Below are the code and all the weights of a small trained network. Each question names an input and a target symbol and asks about switching units off, where a switched-off unit gives its printed mean instead of its output.

import numpy as np


def w(rows, s, z=0):
    codes = np.array(rows[::2]) - 128.0
    scale = np.full(codes.shape[1], s)
    scale[-1] = z or s
    return codes * scale


def f(y):
    return np.maximum(y, 0)


def softmax(a):
    e = np.exp(a - a.max(-1, keepdims=True))
    return e / e.sum(-1, keepdims=True)


def log_softmax(a):
    a = a - a.max(-1, keepdims=True)
    return a - np.log(np.exp(a).sum(-1, keepdims=True))


def net(x, mask):
    ids = ['αβεζηθμστψω'.index(c) for c in x.split()]
    T = len(ids)
    res = E[ids] + P[:T]
    q, k, v = (res @ M[0].T for M in (Q, K, V))
    z = softmax(np.where(np.tri(T) > 0, q @ k.T / 4**0.5, -1e9)) @ v
    res = res + np.where(mask[0], z, O[0][:, -1]) @ O[0][:, :-1]
    y = f(res @ A[0][:, :-1].T + A[0][:, -1])
    res = res + np.where(mask[1:13], y, B[0][:, -1]) @ B[0][:, :-1]
    return log_softmax(res[-1] @ U[:, :-1].T + U[:, -1])


Q, K, V, O, A, B = {}, {}, {}, {}, {}, {}
E = w([
[145,127,127,192],'α',
[37,94,205,138],'β',
[106,150,201,137],'ε',
[137,166,111,181],'ζ',
[168,120,192,135],'η',
[127,154,153,159],'θ',
[139,165,147,162],'μ',
[111,151,251,132],'σ',
[86,124,130,189],'τ',
[76,82,188,150],'ψ',
[104,164,173,151],'ω',
],0.019)
P = w([
[140,59,81,110],'0',
[6,129,172,154],'1',
[137,211,131,115],'2',
[168,38,146,178],'3',
[33,198,152,135],'4',
[165,204,117,113],'5',
[181,39,141,182],'6',
[100,188,149,135],'7',
[180,209,113,93],'8',
[176,30,149,178],'9',
[114,176,134,121],'10',
[151,181,98,117],'11',
],0.017)
Q[0] = w([
[64,255,90,5],'head 0',
[94,73,36,61],'head 0',
[153,125,147,176],'head 0',
[194,107,66,78],'head 0',
],0.0085)
K[0] = w([
[205,220,254,253],'head 0',
[98,63,143,175],'head 0',
[153,82,82,83],'head 0',
[50,106,146,159],'head 0',
],0.0096)
V[0] = w([
[160,50,219,70],'head 0',
[131,158,182,10],'head 0',
[151,76,77,102],'head 0',
[65,116,168,216],'head 0',
],0.014)
O[0] = w([
[129,119,193,110,255],'head 0',
[121,186,202,167,185],'head 0',
[119,71,133,138,28],'head 0',
[121,167,114,5,193],'head 0',
],0.017,0.0062)
A[0] = w([
[135,60,113,107,196],'neuron 0',
[75,162,175,159,59],'neuron 1',
[128,164,153,144,152],'neuron 2',
[168,159,112,131,89],'neuron 3',
[126,147,73,110,194],'neuron 4',
[5,114,137,117,206],'neuron 5',
[198,137,143,137,128],'neuron 6',
[178,69,60,184,100],'neuron 7',
[130,104,97,108,2],'neuron 8',
[89,164,167,97,122],'neuron 9',
[169,111,80,96,70],'neuron 10',
[79,185,147,61,81],'neuron 11',
],0.013,0.0071)
B[0] = w([
[160,141,56,189,178],'neuron 0',
[149,102,114,126,227],'neuron 1',
[175,89,130,97,221],'neuron 2',
[95,82,153,181,156],'neuron 3',
[171,72,129,101,151],'neuron 4',
[181,192,117,127,192],'neuron 5',
[70,134,73,119,173],'neuron 6',
[79,254,157,112,154],'neuron 7',
[57,141,212,88,135],'neuron 8',
[139,89,89,93,250],'neuron 9',
[62,108,154,145,141],'neuron 10',
[69,86,130,192,254],'neuron 11',
],0.0088,0.018)
U = w([
[210,51,92,53,119],'α',
[71,71,169,62,72],'β',
[17,122,195,123,166],'ε',
[139,129,104,150,124],'ζ',
[230,197,225,73,252],'η',
[147,107,137,113,118],'θ',
[163,147,129,136,162],'μ',
[2,21,217,179,56],'σ',
[63,57,120,80,120],'τ',
[59,108,204,23,177],'ψ',
[24,133,179,145,68],'ω',
],0.0078,0.0045)

Each question gives the input, a string of symbols that net reads in full, and the target symbol t.
The units are the heads (4 rows each of Q, K, V and O) and the neurons (one row each of A and B). Each row of codes is followed by its name. A weight is (code - 128) times the scale printed after its matrix; where a second scale follows, it is the last column's (O, A, B and U).
mask holds one flag per unit, heads first, then neurons. A switched-off unit (its flag False) gives its mean, the last column of its rows in O or B, instead of its output. The means were averaged over made-up inputs and are rounded, as every weight is.
A unit's drop is (log p(t) with every unit on - log p(t) with that unit switched off) / (log p(t) with every unit on - log p(t) with every unit switched off).
The circuit of an input: a set's keep is (log p(t) with only the set's units on - log p(t) with every unit switched off) / (log p(t) with every unit on - log p(t) with every unit switched off). Starting from the 12 units with the biggest drops (on a tie, the unit counted first), units are removed one at a time, each time the one whose removal leaves the highest keep (on an exact tie, the one counted first), for as long as the keep stays at least 0.8.
units of the circuit, in order: the units of the circuit, biggest drop first
top k neurons: the k neurons with the biggest drops, biggest first
input σ ψ ε θ η σ ψ σ, target σ: units of the circuit, in order -> [neuron 11]
input σ η η σ, target ψ: units of the circuit, in order -> [head 0; neuron 0; neuron 9]
input ψ η ε ε, target α: units of the circuit, in order -> [head 0; neuron 0]
input τ ε ε ψ β β η η ε ζ, target τ: units of the circuit, in order -> [head 0; neuron 10]
input τ ε σ σ ψ ε, target σ: top 3 neurons -> [neuron 11; neuron 3; neuron 5]
input ζ ω α μ, target ω: units of the circuit, in order -> [neuron 7; head 0; neuron 10]
input ψ σ α η ε η η α σ β, target α: top 2 neurons -> [neuron 0; neuron 5]
input ζ ε μ ψ η α η, target ω: top 2 neurons -> [neuron 7; neuron 10]
input σ η η η τ η τ η η μ ω, target η: units of the circuit, in order -> [head 0; neuron 11; neuron 2]
input ψ β β τ, target α: top 3 neurons -> [neuron 11; neuron 0; neuron 7]
input τ ω ψ θ τ σ μ, target τ: top 2 neurons -> [neuron 10; neuron 0]
input η σ τ ε ω, target τ: units of the circuit, in order -> [neuron 11; head 0; neuron 9]
input σ ω ε η, target ψ: units of the circuit, in order -> [head 0; neuron 6; neuron 0]
input η η η μ μ, target η: units of the circuit, in order -> [head 0; neuron 2]
input ε ω η ε η η μ, target η: top neuron -> [neuron 11]
input ζ τ η ψ, target ω: units of the circuit, in order -> [neuron 7; head 0; neuron 9]
input ψ ζ ψ η μ τ ψ, target α: units of the circuit, in order -> [head 0; neuron 11]
input τ η σ ε α ζ ε ε θ ε, target τ: top 3 neurons -> [neuron 10; neuron 0; neuron 8]
input τ η η σ σ, target η: top 2 neurons -> [neuron 5; neuron 2]
input μ ψ ψ ψ η σ, target σ: top 3 neurons -> [neuron 11; neuron 5; neuron 3]
input ψ η σ θ ψ η μ ζ η ψ, target α: top neuron -> [neuron 0]
input η ψ η ψ ε, target η: top 2 neurons -> [neuron 5; neuron 2]
